Below is a small trained network, with its code and all its weights. Each question gives an input and a class and asks what happens when units are switched off, that is, made to give their printed mean instead of their output.

import numpy as np


def w(rows, s, z=0):
    codes = np.array(rows[::2]) - 128.0
    scale = np.full(codes.shape[1], s)
    scale[-1] = z or s
    return codes * scale


def f(y):
    return y / 2 * (1 + np.tanh(0.7978845608 * (y + 0.044715 * y**3)))


def log_softmax(a):
    a = a - a.max(-1, keepdims=True)
    return a - np.log(np.exp(a).sum(-1, keepdims=True))


def net(x, mask):
    res = np.array(x, float).reshape(1, 7) / 4 @ E
    y = f(res @ A[0][:, :-1].T + A[0][:, -1])
    res = res + np.where(mask, y, B[0][:, -1]) @ B[0][:, :-1]
    return log_softmax(res[-1] @ U[:, :-1].T + U[:, -1])


A, B = {}, {}
E = w([
[189,121,152,66,135,140,174,97,247,104,105],'x0',
[146,127,139,148,145,133,127,131,124,122,132],'x1',
[149,130,136,148,129,122,120,122,127,123,133],'x2',
[153,138,137,130,133,117,117,107,115,128,127],'x3',
[117,2,162,92,180,69,63,146,142,102,128],'x4',
[116,133,124,111,116,131,122,125,130,124,129],'x5',
[188,146,148,61,106,100,134,220,122,190,205],'x6',
],0.014)
A[0] = w([
[87,146,109,165,109,133,93,158,2,170,184,254],'N0',
[168,192,121,102,101,115,183,125,141,170,191,86],'N1',
[158,60,164,49,140,63,63,206,139,163,211,41],'N2',
[68,30,150,151,173,96,55,72,164,57,66,155],'N3',
[89,204,93,191,109,191,173,46,127,105,58,254],'N4',
[126,170,111,121,155,118,157,117,178,123,88,138],'N5',
[168,219,128,119,95,136,166,182,120,182,179,136],'N6',
[152,100,168,83,133,135,153,71,232,87,78,110],'N7',
[192,139,147,67,159,148,186,110,250,82,100,212],'N8',
[105,167,123,169,101,169,171,96,144,112,132,147],'N9',
[119,157,135,162,71,136,124,163,82,167,136,159],'N10',
[93,123,98,164,154,91,82,106,72,144,122,238],'N11',
],0.0084,0.0053)
B[0] = w([
[83,188,139,132,190,42,123,228,106,2,72,240],'N0',
[178,150,82,115,96,170,85,141,185,157,147,180],'N1',
[123,120,229,175,79,119,227,61,34,95,189,214],'N2',
[85,132,73,120,174,100,71,129,129,98,21,246],'N3',
[91,128,226,164,61,120,205,102,92,109,177,250],'N4',
[146,104,139,124,95,127,141,119,145,129,142,161],'N5',
[194,165,84,63,217,123,87,176,230,152,70,203],'N6',
[228,134,163,107,114,74,155,130,202,95,68,207],'N7',
[237,67,150,112,96,126,138,108,194,186,137,235],'N8',
[136,128,182,142,115,153,187,129,116,154,158,178],'N9',
[114,170,154,93,166,69,156,179,155,59,118,175],'N10',
[78,133,102,145,153,136,113,126,55,102,139,203],'N11',
],0.009,0.018)
U = w([
[86,165,159,160,108,122,196,130,37,100,222,222],'0',
[165,157,106,88,163,81,101,172,212,89,34,188],'1',
[174,72,169,137,62,146,214,36,141,158,198,96],'2',
[200,151,64,86,123,189,81,158,221,232,168,4],'3',
[70,92,36,153,171,145,1,127,89,122,94,115],'4',
],0.0088,0.0025)

Each question gives the input, the list of numbers given to net, and the class t.
The units are the neurons (one row each of A and B). Each row of codes is followed by its name. A weight is (code - 128) times the scale printed after its matrix; where a second scale follows, it is the last column's (A, B and U).
mask holds one flag per neuron, in row order. A switched-off neuron (its flag False) gives its mean, the last column of its row in B, instead of its output. The means were averaged over made-up inputs and are rounded, as every weight is.
A unit's drop is (log p(t) with every unit on - log p(t) with that unit switched off) / (log p(t) with every unit on - log p(t) with every unit switched off).
The circuit of an input: a set's keep is (log p(t) with only the set's units on - log p(t) with every unit switched off) / (log p(t) with every unit on - log p(t) with every unit switched off). Starting from all 12 units, units are removed one at a time, each time the one whose removal leaves the highest keep (on an exact tie, the one counted first), for as long as the keep stays at least 0.8.
units of the circuit, in order: the units of the circuit, biggest drop first
k most important neurons: the k neurons with the biggest drops, biggest first
drop when u is switched off: that unit's drop, to one decimal
input [1,-6,2,5,-8,-4,5], class 3: units of the circuit, in order	[N1]
input [-7,-8,-5,-7,-5,8,1], class 1: 2 most important neurons	[N6, N2]
input [-5,-1,-7,7,-3,-6,1], class 1: 4 most important neurons	[N2, N0, N6, N10]
input [-3,2,5,5,4,-8,1], class 0: 2 most important neurons	[N2, N6]
input [5,8,-7,-1,0,-3,5], class 3: 2 most important neurons	[N4, N6]
input [1,5,1,8,0,-1,4], class 3: units of the circuit, in order	[N4, N0, N3]
input [-3,2,8,5,-8,8,1], class 1: 2 most important neurons	[N6, N2]
input [-6,-8,0,-5,-1,-4,7], class 1: 2 most important neurons	[N6, N4]
input [0,2,1,-3,5,4,8], class 0: 2 most important neurons	[N2, N8]
input [-7,-7,-7,5,1,1,-8], class 4: 2 most important neurons	[N3, N2]
input [-2,6,8,7,0,7,-7], class 0: 2 most important neurons	[N4, N6]
input [0,3,-2,3,-2,-6,-2], class 0: 2 most important neurons	[N8, N7]
input [4,-5,-5,-7,1,1,6], class 2: 2 most important neurons	[N2, N3]
input [7,8,3,3,7,2,5], class 2: units of the circuit, in order	[N2]
input [-5,-8,-6,3,-4,-7,2], class 1: 2 most important neurons	[N6, N2]
input [-8,7,-8,6,1,2,-1], class 4: 2 most important neurons	[N2, N4]
input [-3,-1,-2,6,3,3,1], class 0: 3 most important neurons	[N6, N3, N2]
input [-1,0,8,4,8,-8,0], class 4: 2 most important neurons	[N3, N4]
input [-3,-8,-8,-7,-3,-7,-3], class 0: drop when N7 is switched off	0.0
input [-6,-6,-8,-6,7,-6,2], class 0: units of the circuit, in order	[N2]
input [7,0,1,-1,6,-3,4], class 2: drop when N2 is switched off	0.1
input [-8,3,-2,8,-8,6,4], class 1: drop when N6 is switched off	0.4
input [6,-3,3,-8,7,0,4], class 2: drop when N2 is switched off	0.4
